Below is a small trained network, with its code and all its weights. Each question gives an input and a class and asks what happens when units are switched off, that is, made to give their printed mean instead of their output.

import numpy as np


def w(rows, s, z=0):
    codes = np.array(rows[::2]) - 128.0
    scale = np.full(codes.shape[1], s)
    scale[-1] = z or s
    return codes * scale


def norm(h):
    return h / np.sqrt((h * h).mean(-1, keepdims=True) + 1e-5)


def f(y):
    return y / 2 * (1 + np.tanh(0.7978845608 * (y + 0.044715 * y**3)))


def log_softmax(a):
    a = a - a.max(-1, keepdims=True)
    return a - np.log(np.exp(a).sum(-1, keepdims=True))


def net(x, mask):
    res = np.array(x, float).reshape(1, 2) / 4 @ E
    u = 0
    for l in range(2):
        y = f(norm(res) @ A[l][:, :-1].T + A[l][:, -1])
        res = res + np.where(mask[u : u + 8], y, B[l][:, -1]) @ B[l][:, :-1]
        u += 8
    return log_softmax(norm(res)[-1] @ U[:, :-1].T + U[:, -1])


A, B = {}, {}
E = w([
[214,138,16,57,142,97,131,98,80],'x0',
[255,13,138,66,93,145,68,14,136],'x1',
],0.0086)
A[0] = w([
[209,135,44,49,118,58,116,88,49,65],'L0N0',
[179,99,130,92,131,86,84,51,146,30],'L0N1',
[90,207,58,153,188,88,199,148,89,164],'L0N2',
[171,144,9,68,135,103,112,134,95,144],'L0N3',
[165,83,135,102,103,165,94,108,143,1],'L0N4',
[106,134,173,145,125,150,123,123,159,4],'L0N5',
[80,141,154,184,132,159,139,179,156,89],'L0N6',
[187,150,32,70,123,81,138,128,55,107],'L0N7',
],0.015,0.0085)
B[0] = w([
[3,130,106,202,68,79,143,106,153,248],'L0N0',
[184,139,137,152,218,196,67,61,167,204],'L0N1',
[163,97,32,126,68,67,172,190,142,246],'L0N2',
[192,110,138,67,133,41,111,185,86,236],'L0N3',
[165,123,76,146,149,176,168,193,160,172],'L0N4',
[134,171,130,69,128,119,125,130,89,144],'L0N5',
[112,132,187,155,119,149,102,94,152,200],'L0N6',
[240,119,120,68,180,99,130,200,90,233],'L0N7',
],0.015,0.017)
A[1] = w([
[155,123,83,108,88,35,192,181,120,155],'L1N0',
[195,78,92,18,175,72,88,93,57,144],'L1N1',
[110,215,113,25,214,125,142,222,125,92],'L1N2',
[192,169,57,77,205,9,98,149,52,175],'L1N3',
[53,105,215,147,155,164,130,84,91,57],'L1N4',
[113,107,83,127,191,94,104,72,137,12],'L1N5',
[122,87,209,88,175,13,2,81,83,156],'L1N6',
[63,125,49,176,56,45,233,170,129,143],'L1N7',
],0.013,0.011)
B[1] = w([
[102,199,127,148,133,155,48,110,208,244],'L1N0',
[104,183,172,73,159,160,220,144,86,203],'L1N1',
[246,60,148,92,203,154,136,112,72,146],'L1N2',
[127,134,248,84,147,173,175,45,69,253],'L1N3',
[179,183,159,40,84,26,94,132,173,147],'L1N4',
[167,141,152,39,69,118,103,205,105,131],'L1N5',
[50,214,133,230,72,229,133,51,187,185],'L1N6',
[59,38,43,209,123,168,89,141,128,228],'L1N7',
],0.015,0.021)
U = w([
[25,195,31,171,180,243,130,54,97,157],'0',
[146,221,228,109,224,189,235,12,28,158],'1',
[249,35,54,215,218,236,48,31,223,108],'2',
[98,210,223,129,46,85,58,62,219,183],'3',
[232,89,31,31,159,47,239,233,22,183],'4',
[148,120,72,115,118,99,36,67,77,5],'5',
[38,28,25,250,35,124,55,196,227,143],'6',
],0.019,0.016)

Each question gives the input, the list of numbers given to net, and the class t.
The units are the neurons (one row each of A and B). Each row of codes is followed by its name. A weight is (code - 128) times the scale printed after its matrix; where a second scale follows, it is the last column's (A, B and U).
mask holds one flag per neuron, layer by layer. A switched-off neuron (its flag False) gives its mean, the last column of its row in B, instead of its output. The means were averaged over made-up inputs and are rounded, as every weight is.
A unit's drop is (log p(t) with every unit on - log p(t) with that unit switched off) / (log p(t) with every unit on - log p(t) with every unit switched off).
The circuit of an input: a set's keep is (log p(t) with only the set's units on - log p(t) with every unit switched off) / (log p(t) with every unit on - log p(t) with every unit switched off). Starting from the 12 units with the biggest drops (on a tie, the unit counted first), units are removed one at a time, each time the one whose removal leaves the highest keep (on an exact tie, the one counted first), for as long as the keep stays at least 0.8.
units of the circuit, in order: the units of the circuit, biggest drop first
unit that matters most: the unit with the biggest drop
top k neurons: the k neurons with the biggest drops, biggest first
top k neurons in layer l: the k neurons of layer l with the biggest drops, biggest first
drop when u is switched off: that unit's drop, to one decimal
input [-4,4], class 2: top 2 neurons in layer 0 => [L0N3; L0N7]
input [-1,1], class 2: units of the circuit, in order => [L0N3; L0N7; L0N0; L1N1]
input [8,-6], class 4: unit that matters most => L0N2
input [1,8], class 1: top 2 neurons in layer 0 => [L0N6; L0N1]
input [-6,-3], class 3: top 4 neurons => [L0N6; L0N2; L0N0; L1N7]
input [8,-5], class 4: top 2 neurons in layer 0 => [L0N2; L0N7]
input [-4,3], class 2: top 4 neurons in layer 0 => [L0N3; L0N7; L0N0; L0N2]
input [-5,-3], class 6: top 3 neurons => [L0N1; L0N7; L1N3]
input [-7,6], class 2: top 4 neurons => [L0N3; L0N7; L1N3; L0N0]
input [5,-8], class 4: top 2 neurons => [L0N2; L0N0]
input [-4,-3], class 6: top 2 neurons in layer 0 => [L0N1; L0N7]
input [-3,-1], class 3: top 3 neurons => [L0N2; L0N0; L0N7]
input [7,1], class 1: top 2 neurons in layer 0 => [L0N7; L0N3]
input [8,-1], class 4: units of the circuit, in order => [L0N3]
input [-6,4], class 2: top 4 neurons => [L0N3; L0N7; L1N1; L0N0]
input [-5,4], class 2: top 2 neurons in layer 1 => [L1N3; L1N1]
input [-8,7], class 2: top 3 neurons => [L0N3; L0N7; L1N3]
input [0,1], class 2: top 2 neurons => [L0N1; L1N3]
input [-8,6], class 2: top 3 neurons => [L0N3; L0N7; L0N0]
input [-4,-1], class 3: unit that matters most => L0N2
input [2,-1], class 4: top 2 neurons in layer 0 => [L0N7; L0N2]
input [8,3], class 1: drop when L0N7 is switched off => 0.5
input [3,-5], class 4: drop when L1N6 is switched off => 0.0
input [8,-3], class 4: drop when L0N7 is switched off => 0.6
input [4,-4], class 4: drop when L0N2 is switched off => 0.5
